Below is a small trained network, with its code and all its weights. Each question gives an input and a target symbol and asks what happens when units are switched off, that is, made to give their printed mean instead of their output.

import numpy as np


def w(rows, s, z=0):
    codes = np.array(rows[::2]) - 128.0
    scale = np.full(codes.shape[1], s)
    scale[-1] = z or s
    return codes * scale


def softmax(a):
    e = np.exp(a - a.max(-1, keepdims=True))
    return e / e.sum(-1, keepdims=True)


def log_softmax(a):
    a = a - a.max(-1, keepdims=True)
    return a - np.log(np.exp(a).sum(-1, keepdims=True))


def net(x, mask):
    ids = ['αγεζλμξπστφψω'.index(c) for c in x.split()]
    T = len(ids)
    res = E[ids] + P[:T]
    u = 0
    for l in range(2):
        r = res
        for j in range(3):
            rows = slice(4 * j, 4 * j + 4)
            q, k, v = (r @ M[l][rows].T for M in (Q, K, V))
            z = softmax(np.where(np.tri(T) > 0, q @ k.T / 4**0.5, -1e9)) @ v
            o = O[l][rows]
            res = res + np.where(mask[u + j], z, o[:, -1]) @ o[:, :-1]
        u += 3
    return log_softmax(res[-1] @ U[:, :-1].T + U[:, -1])


Q, K, V, O = {}, {}, {}, {}
E = w([
[197,70,202,114,205,180,47,80,146,81],'α',
[141,131,51,121,102,174,193,136,172,182],'γ',
[236,156,181,55,151,125,175,200,179,92],'ε',
[126,158,133,173,168,162,61,217,139,126],'ζ',
[69,130,172,242,76,172,203,77,152,160],'λ',
[178,91,128,231,171,112,180,67,205,123],'μ',
[183,115,118,211,173,141,205,133,63,24],'ξ',
[94,9,114,186,94,148,66,125,98,166],'π',
[56,139,140,109,126,106,106,123,216,77],'σ',
[186,114,37,152,113,136,75,59,143,108],'τ',
[181,79,218,180,80,153,117,213,202,56],'φ',
[80,48,155,88,192,142,158,156,145,154],'ψ',
[120,60,146,72,84,168,176,65,110,49],'ω',
],0.013)
P = w([
[96,59,44,83,132,95,143,171,70,79],'0',
[151,171,149,104,132,251,116,114,182,169],'1',
[150,168,115,119,131,253,138,122,185,140],'2',
[165,147,108,103,136,232,134,122,181,122],'3',
[164,131,89,103,145,234,134,138,176,99],'4',
[155,116,68,111,149,232,132,134,178,96],'5',
],0.0066)
Q[0] = w([
[131,71,90,105,154,254,178,140,216,131],'0.h1',
[169,64,126,74,146,145,203,120,100,138],'0.h1',
[85,177,204,98,99,4,107,136,27,176],'0.h1',
[136,165,164,128,87,17,86,53,121,149],'0.h1',
[185,101,178,123,101,234,117,171,172,14],'0.h2',
[146,149,202,76,139,84,133,94,43,111],'0.h2',
[139,78,109,73,135,225,187,95,136,71],'0.h2',
[139,207,200,105,134,16,145,124,56,153],'0.h2',
[202,101,123,187,173,171,170,187,196,112],'0.h3',
[119,172,134,159,155,75,77,184,18,167],'0.h3',
[83,229,129,98,97,70,129,118,32,196],'0.h3',
[170,132,111,130,246,173,81,154,152,107],'0.h3',
],0.0069)
K[0] = w([
[109,116,65,146,166,2,92,137,116,105],'0.h1',
[129,115,104,123,98,101,161,111,59,106],'0.h1',
[165,158,121,124,96,227,146,82,134,123],'0.h1',
[146,147,149,102,89,179,134,111,158,104],'0.h1',
[161,98,134,115,162,90,150,154,143,35],'0.h2',
[167,155,136,112,109,207,126,79,164,134],'0.h2',
[118,134,131,101,166,82,144,82,99,69],'0.h2',
[140,179,126,172,97,209,139,96,162,171],'0.h2',
[130,117,100,118,112,66,128,164,142,122],'0.h3',
[119,162,192,133,155,167,87,149,146,148],'0.h3',
[150,204,173,126,182,245,111,118,168,150],'0.h3',
[110,134,113,128,139,78,95,145,127,105],'0.h3',
],0.011)
V[0] = w([
[2,122,116,100,115,15,112,132,51,178],'0.h1',
[95,164,151,176,102,242,92,184,95,132],'0.h1',
[68,102,213,144,38,118,171,99,229,97],'0.h1',
[78,208,157,52,194,121,80,164,245,47],'0.h1',
[154,67,111,128,62,184,24,129,220,102],'0.h2',
[86,110,101,155,177,109,102,41,148,155],'0.h2',
[149,79,193,86,183,176,91,134,183,208],'0.h2',
[182,102,141,38,136,122,205,111,116,71],'0.h2',
[98,58,117,95,96,42,3,128,63,130],'0.h3',
[159,125,194,201,165,51,59,207,134,148],'0.h3',
[109,200,100,116,171,118,108,168,204,143],'0.h3',
[168,161,83,141,57,13,66,68,121,102],'0.h3',
],0.0054)
O[0] = w([
[19,125,113,103,144,3,51,159,171,169,59],'0.h1',
[96,201,173,199,75,237,67,193,99,164,126],'0.h1',
[60,138,221,163,59,98,193,56,226,80,123],'0.h1',
[125,245,145,68,149,171,117,150,162,42,128],'0.h1',
[201,141,113,140,121,182,153,104,177,135,232],'0.h2',
[85,130,96,113,223,171,173,96,155,121,61],'0.h2',
[201,107,121,111,155,184,115,133,194,203,148],'0.h2',
[166,131,167,61,116,123,124,151,51,160,252],'0.h2',
[131,79,95,83,60,16,30,96,151,118,98],'0.h3',
[164,45,129,217,160,26,94,126,169,100,54],'0.h3',
[130,177,80,127,179,111,157,186,175,116,96],'0.h3',
[139,191,36,164,115,42,118,25,117,73,41],'0.h3',
],0.0053,0.003)
Q[1] = w([
[145,178,60,119,133,62,84,123,130,87],'1.h1',
[25,140,167,158,185,35,112,71,99,164],'1.h1',
[164,193,103,206,97,154,103,47,116,115],'1.h1',
[114,170,67,117,141,126,180,108,119,195],'1.h1',
[104,116,149,140,87,128,130,89,132,96],'1.h2',
[103,153,112,139,192,2,152,128,112,158],'1.h2',
[150,84,121,122,133,239,152,149,122,96],'1.h2',
[122,117,98,170,108,166,152,148,104,126],'1.h2',
[196,104,108,124,125,178,138,128,122,136],'1.h3',
[158,143,93,55,172,79,99,157,47,156],'1.h3',
[148,129,87,151,189,145,149,76,142,128],'1.h3',
[196,75,200,198,64,145,120,136,177,94],'1.h3',
],0.0089)
K[1] = w([
[197,157,138,175,63,147,163,107,64,88],'1.h1',
[105,133,250,196,126,178,122,54,96,109],'1.h1',
[184,207,17,219,128,94,31,29,123,82],'1.h1',
[113,147,54,211,114,203,199,90,123,203],'1.h1',
[110,90,129,123,170,115,162,53,141,132],'1.h2',
[117,138,232,185,58,159,123,104,133,202],'1.h2',
[146,72,83,74,184,29,113,197,75,93],'1.h2',
[69,87,29,135,117,83,176,163,111,105],'1.h2',
[62,69,92,153,155,90,150,126,118,118],'1.h3',
[157,131,77,36,209,169,61,128,97,179],'1.h3',
[161,100,54,139,196,104,255,42,118,141],'1.h3',
[105,40,193,221,77,104,113,117,144,49],'1.h3',
],0.0067)
V[1] = w([
[170,106,83,151,130,129,136,186,146,71],'1.h1',
[220,168,9,158,114,145,125,128,115,61],'1.h1',
[42,79,63,100,61,184,181,202,150,248],'1.h1',
[191,114,179,39,95,78,35,141,212,158],'1.h1',
[131,102,96,208,170,144,207,218,49,52],'1.h2',
[203,174,169,58,167,139,226,147,121,155],'1.h2',
[98,60,55,168,93,145,206,25,100,100],'1.h2',
[110,181,18,129,59,71,205,194,181,183],'1.h2',
[42,104,151,207,63,110,136,101,104,157],'1.h3',
[112,51,105,173,225,132,150,64,127,128],'1.h3',
[67,97,48,194,200,153,248,56,125,139],'1.h3',
[60,196,97,72,184,162,124,121,3,210],'1.h3',
],0.0049)
O[1] = w([
[113,171,130,91,118,120,81,151,131,204,223],'1.h1',
[188,236,200,128,71,149,27,90,128,171,216],'1.h1',
[169,145,49,127,181,172,188,82,100,152,240],'1.h1',
[67,141,136,167,142,44,110,116,45,128,158],'1.h1',
[168,180,120,190,173,46,165,158,126,85,252],'1.h2',
[149,81,128,90,83,5,168,105,180,195,212],'1.h2',
[182,101,68,148,102,170,138,91,137,69,143],'1.h2',
[93,149,3,130,60,133,145,170,143,175,119],'1.h2',
[80,166,198,153,53,150,177,147,71,172,125],'1.h3',
[108,135,145,196,126,59,103,90,143,183,179],'1.h3',
[87,169,185,188,135,106,87,76,190,188,215],'1.h3',
[109,197,158,112,157,83,120,32,72,146,4],'1.h3',
],0.005,0.0035)
U = w([
[172,77,208,99,228,186,62,47,109,134,2],'α',
[170,152,14,110,122,165,200,109,102,200,65],'γ',
[187,147,176,64,92,38,147,145,95,218,181],'ε',
[104,193,123,171,206,171,51,198,69,169,158],'ζ',
[69,161,201,175,88,155,182,102,76,183,139],'λ',
[173,91,120,208,167,61,144,70,207,154,124],'μ',
[151,159,121,194,185,78,178,89,3,60,196],'ξ',
[99,40,107,159,56,121,58,119,50,214,200],'π',
[30,171,130,76,129,118,109,88,184,49,222],'σ',
[184,168,72,115,66,111,34,33,95,136,119],'τ',
[174,63,115,151,62,161,147,174,136,90,13],'φ',
[88,40,109,97,248,126,173,121,107,167,132],'ψ',
[121,107,157,55,77,183,155,38,28,83,119],'ω',
],0.0047,0.0041)

Each question gives the input, a string of symbols that net reads in full, and the target symbol t.
The units are the heads (4 rows each of Q, K, V and O). Each row of codes is followed by its name. A weight is (code - 128) times the scale printed after its matrix; where a second scale follows, it is the last column's (O and U).
mask holds one flag per head, layer by layer. A switched-off head (its flag False) gives its mean, the last column of its rows in O, instead of its output. The means were averaged over made-up inputs and are rounded, as every weight is.
A unit's drop is (log p(t) with every unit on - log p(t) with that unit switched off) / (log p(t) with every unit on - log p(t) with every unit switched off).
The circuit of an input: a set's keep is (log p(t) with only the set's units on - log p(t) with every unit switched off) / (log p(t) with every unit on - log p(t) with every unit switched off). Starting from all 6 units, units are removed one at a time, each time the one whose removal leaves the highest keep (on an exact tie, the one counted first), for as long as the keep stays at least 0.8.
units of the circuit, in order: the units of the circuit, biggest drop first
most important unit: the unit with the biggest drop
which heads matter: for each layer, one digit per head in row order, 1 if its drop is at least 0.15 and else 0, layers parted by /
drop of u: that unit's drop, to one decimal
input γ π ζ ε λ, target γ: units of the circuit, in order => [1.h1; 1.h2; 0.h3]
input ε ε ζ π φ, target ε: which heads matter => 110 / 110
input σ ξ τ, target σ: units of the circuit, in order => [0.h1; 0.h2]
input λ γ ω, target λ: units of the circuit, in order => [1.h3; 0.h1]
input π λ σ μ ψ, target π: units of the circuit, in order => [0.h3; 0.h1]
input φ ε ω α ζ, target φ: units of the circuit, in order => [1.h3; 0.h1; 0.h2]
input ξ ψ μ σ ω, target ξ: units of the circuit, in order => [1.h2; 0.h2; 0.h1]
input ζ τ ψ, target ζ: units of the circuit, in order => [0.h1; 1.h2]
input γ φ ζ, target γ: units of the circuit, in order => [1.h1; 1.h2; 0.h3; 0.h1]
input ξ ζ ψ ε μ, target ξ: most important unit => 0.h2
input ψ τ μ ξ α α, target ψ: units of the circuit, in order => [1.h1; 0.h3; 0.h1]
input σ σ ζ, target σ: which heads matter => 100 / 000
input λ τ ζ, target λ: which heads matter => 100 / 001
input ε ζ ξ ε, target ε: units of the circuit, in order => [1.h2; 0.h2]
input ξ ω γ ε λ, target ξ: most important unit => 1.h2
input γ ψ ζ, target γ: which heads matter => 001 / 110
input ψ ε ε γ, target ψ: units of the circuit, in order => [1.h1; 0.h3; 0.h1; 0.h2]
input γ γ γ μ, target γ: which heads matter => 001 / 110
input μ ζ φ λ τ, target μ: units of the circuit, in order => [1.h3; 0.h1; 0.h3]
input σ φ ψ ω ε ω, target σ: units of the circuit, in order => [0.h1]
input φ τ ω γ ε, target φ: units of the circuit, in order => [1.h3; 0.h1]
input μ ε γ ε φ, target μ: which heads matter => 111 / 011
input ζ ω ζ ξ ξ λ, target ζ: drop of 1.h2 => 0.3
input ξ ω ψ, target ξ: drop of 1.h2 => 0.5
input τ ζ ζ γ, target τ: drop of 0.h1 => 0.1
input ε σ φ, target ε: drop of 1.h2 => 1.0
input π ψ α λ α ζ, target π: most important unit => 0.h3
